Below is a small trained network, with its code and all its weights. Each question gives an input and a target symbol and asks what happens when units are switched off, that is, made to give their printed mean instead of their output.

import numpy as np


def w(rows, s, z=0):
    codes = np.array(rows[::2]) - 128.0
    scale = np.full(codes.shape[1], s)
    scale[-1] = z or s
    return codes * scale


def norm(h):
    return h / np.sqrt((h * h).mean(-1, keepdims=True) + 1e-5)


def f(y):
    return np.maximum(y, 0)


def softmax(a):
    e = np.exp(a - a.max(-1, keepdims=True))
    return e / e.sum(-1, keepdims=True)


def log_softmax(a):
    a = a - a.max(-1, keepdims=True)
    return a - np.log(np.exp(a).sum(-1, keepdims=True))


def net(x, mask):
    ids = ['ΞΠΣαβγζηλμτω'.index(c) for c in x.split()]
    T = len(ids)
    res = E[ids] + P[:T]
    r = norm(res)
    for j in range(3):
        rows = slice(4 * j, 4 * j + 4)
        q, k, v = (r @ M[0][rows].T for M in (Q, K, V))
        z = softmax(np.where(np.tri(T) > 0, q @ k.T / 4**0.5, -1e9)) @ v
        o = O[0][rows]
        res = res + np.where(mask[j], z, o[:, -1]) @ o[:, :-1]
    y = f(norm(res) @ A[0][:, :-1].T + A[0][:, -1])
    res = res + np.where(mask[3:11], y, B[0][:, -1]) @ B[0][:, :-1]
    return log_softmax(norm(res)[-1] @ U[:, :-1].T + U[:, -1])


Q, K, V, O, A, B = {}, {}, {}, {}, {}, {}
E = w([
[102,94,11,107],'Ξ',
[74,70,108,174],'Π',
[174,114,144,167],'Σ',
[125,120,116,113],'α',
[90,24,106,158],'β',
[216,105,156,173],'γ',
[100,88,125,145],'ζ',
[62,36,110,89],'η',
[241,131,153,134],'λ',
[146,120,81,254],'μ',
[83,75,119,47],'τ',
[212,136,108,55],'ω',
],0.0037)
P = w([
[145,107,40,127],'0',
[112,167,122,114],'1',
[144,84,65,135],'2',
[115,157,134,118],'3',
[147,65,85,143],'4',
[118,149,142,120],'5',
[151,53,103,146],'6',
[120,142,153,122],'7',
[153,42,123,150],'8',
[120,135,163,124],'9',
[154,29,146,152],'10',
[120,126,181,127],'11',
[151,2,177,158],'12',
],0.0066)
Q[0] = w([
[112,161,138,121],'head 1',
[163,73,159,154],'head 1',
[97,101,190,161],'head 1',
[53,251,115,166],'head 1',
[124,52,176,107],'head 2',
[115,87,99,189],'head 2',
[120,131,140,173],'head 2',
[171,78,103,164],'head 2',
[121,172,117,165],'head 3',
[111,183,139,20],'head 3',
[135,150,104,178],'head 3',
[151,134,124,110],'head 3',
],0.027)
K[0] = w([
[123,147,131,145],'head 1',
[118,100,177,116],'head 1',
[115,102,183,193],'head 1',
[79,178,98,192],'head 1',
[135,75,202,130],'head 2',
[107,115,127,203],'head 2',
[96,119,116,146],'head 2',
[160,89,103,198],'head 2',
[95,177,170,168],'head 3',
[148,161,2,112],'head 3',
[95,162,180,144],'head 3',
[149,131,113,102],'head 3',
],0.025)
V[0] = w([
[58,145,151,248],'head 1',
[101,141,87,178],'head 1',
[198,145,148,185],'head 1',
[131,140,113,170],'head 1',
[132,139,148,98],'head 2',
[112,156,75,101],'head 2',
[139,82,100,83],'head 2',
[108,167,128,206],'head 2',
[107,131,144,157],'head 3',
[129,138,129,105],'head 3',
[145,97,160,120],'head 3',
[112,128,164,130],'head 3',
],0.012)
O[0] = w([
[83,254,9,155,28],'head 1',
[84,167,85,80,106],'head 1',
[56,100,135,221,110],'head 1',
[89,141,108,127,109],'head 1',
[156,171,138,152,73],'head 2',
[89,99,144,206,84],'head 2',
[42,140,121,121,254],'head 2',
[167,62,127,123,54],'head 2',
[100,137,92,102,123],'head 3',
[138,125,152,114,97],'head 3',
[84,79,134,131,162],'head 3',
[82,116,109,85,102],'head 3',
],0.0098,0.0045)
A[0] = w([
[175,202,178,202,130],'neuron 1',
[145,44,88,79,98],'neuron 2',
[170,73,20,202,130],'neuron 3',
[165,144,194,118,160],'neuron 4',
[198,75,2,165,158],'neuron 5',
[127,80,74,133,251],'neuron 6',
[147,85,149,102,206],'neuron 7',
[193,104,128,203,46],'neuron 8',
],0.014,0.003)
B[0] = w([
[98,254,151,119,167],'neuron 1',
[118,104,46,152,243],'neuron 2',
[165,153,68,146,155],'neuron 3',
[149,110,82,81,209],'neuron 4',
[138,56,172,174,166],'neuron 5',
[121,157,205,88,227],'neuron 6',
[146,184,161,147,254],'neuron 7',
[76,138,83,117,163],'neuron 8',
],0.025,0.0067)
U = w([
[57,59,83,109,90],'Ξ',
[194,190,130,187,102],'Π',
[187,30,194,80,164],'Σ',
[81,155,113,190,66],'α',
[162,69,92,213,165],'β',
[158,123,145,145,41],'γ',
[109,146,7,125,48],'ζ',
[221,120,60,58,171],'η',
[210,168,228,85,5],'λ',
[77,152,134,22,180],'μ',
[72,111,224,189,198],'τ',
[158,148,77,200,142],'ω',
],0.016,0.0031)

Each question gives the input, a string of symbols that net reads in full, and the target symbol t.
The units are the heads (4 rows each of Q, K, V and O) and the neurons (one row each of A and B). Each row of codes is followed by its name. A weight is (code - 128) times the scale printed after its matrix; where a second scale follows, it is the last column's (O, A, B and U).
mask holds one flag per unit, heads first, then neurons. A switched-off unit (its flag False) gives its mean, the last column of its rows in O or B, instead of its output. The means were averaged over made-up inputs and are rounded, as every weight is.
A unit's drop is (log p(t) with every unit on - log p(t) with that unit switched off) / (log p(t) with every unit on - log p(t) with every unit switched off).
The circuit of an input: a set's keep is (log p(t) with only the set's units on - log p(t) with every unit switched off) / (log p(t) with every unit on - log p(t) with every unit switched off). Starting from all 11 units, units are removed one at a time, each time the one whose removal leaves the highest keep (on an exact tie, the one counted first), for as long as the keep stays at least 0.8.
units of the circuit, in order: the units of the circuit, biggest drop first
most important unit: the unit with the biggest drop
top k neurons: the k neurons with the biggest drops, biggest first
heads that matter: for each layer, one digit per head in row order, 1 if its drop is at least 0.15 and else 0, layers parted by /
input α μ β, target β: most important unit	neuron 5
input Ξ λ ζ η ζ λ λ ζ β β μ η λ, target β: heads that matter	111
input η ω λ β λ, target τ: heads that matter	100
input ζ α β ω ω λ η, target Σ: heads that matter	100
input μ λ β, target β: heads that matter	010
input ω Π β ω β, target Σ: heads that matter	100
input β β λ Ξ γ ζ β Ξ ω α η β β, target ζ: heads that matter	010
input α β ζ μ α, target β: units of the circuit, in order	head 2; neuron 2
input τ β Σ, target η: heads that matter	100
input ω ω λ ω η ζ, target Π: heads that matter	110
input η ζ ω α γ γ β β Ξ β τ, target η: units of the circuit, in order	neuron 2; head 1
input β β ω α η β ζ, target ζ: heads that matter	100
input β Ξ β, target Ξ: units of the circuit, in order	head 2; neuron 1
input β η λ α β μ, target ω: most important unit	head 1
input ζ η η, target ζ: top 2 neurons	neuron 2; neuron 1
input ζ τ α Π ω λ Σ β α, target Ξ: units of the circuit, in order	neuron 2; head 1
input λ ω λ ω β μ ω λ λ λ λ β ω, target Σ: heads that matter	101
input η γ ζ α ζ β ω α β λ τ ζ λ, target η: heads that matter	110
input Π β β Ξ, target η: units of the circuit, in order	head 1; neuron 6; neuron 1
input τ ω Ξ Π β α τ β β, target η: units of the circuit, in order	head 1; neuron 2
input τ γ τ Σ μ η ω β α Σ ω τ γ, target Σ: units of the circuit, in order	head 1
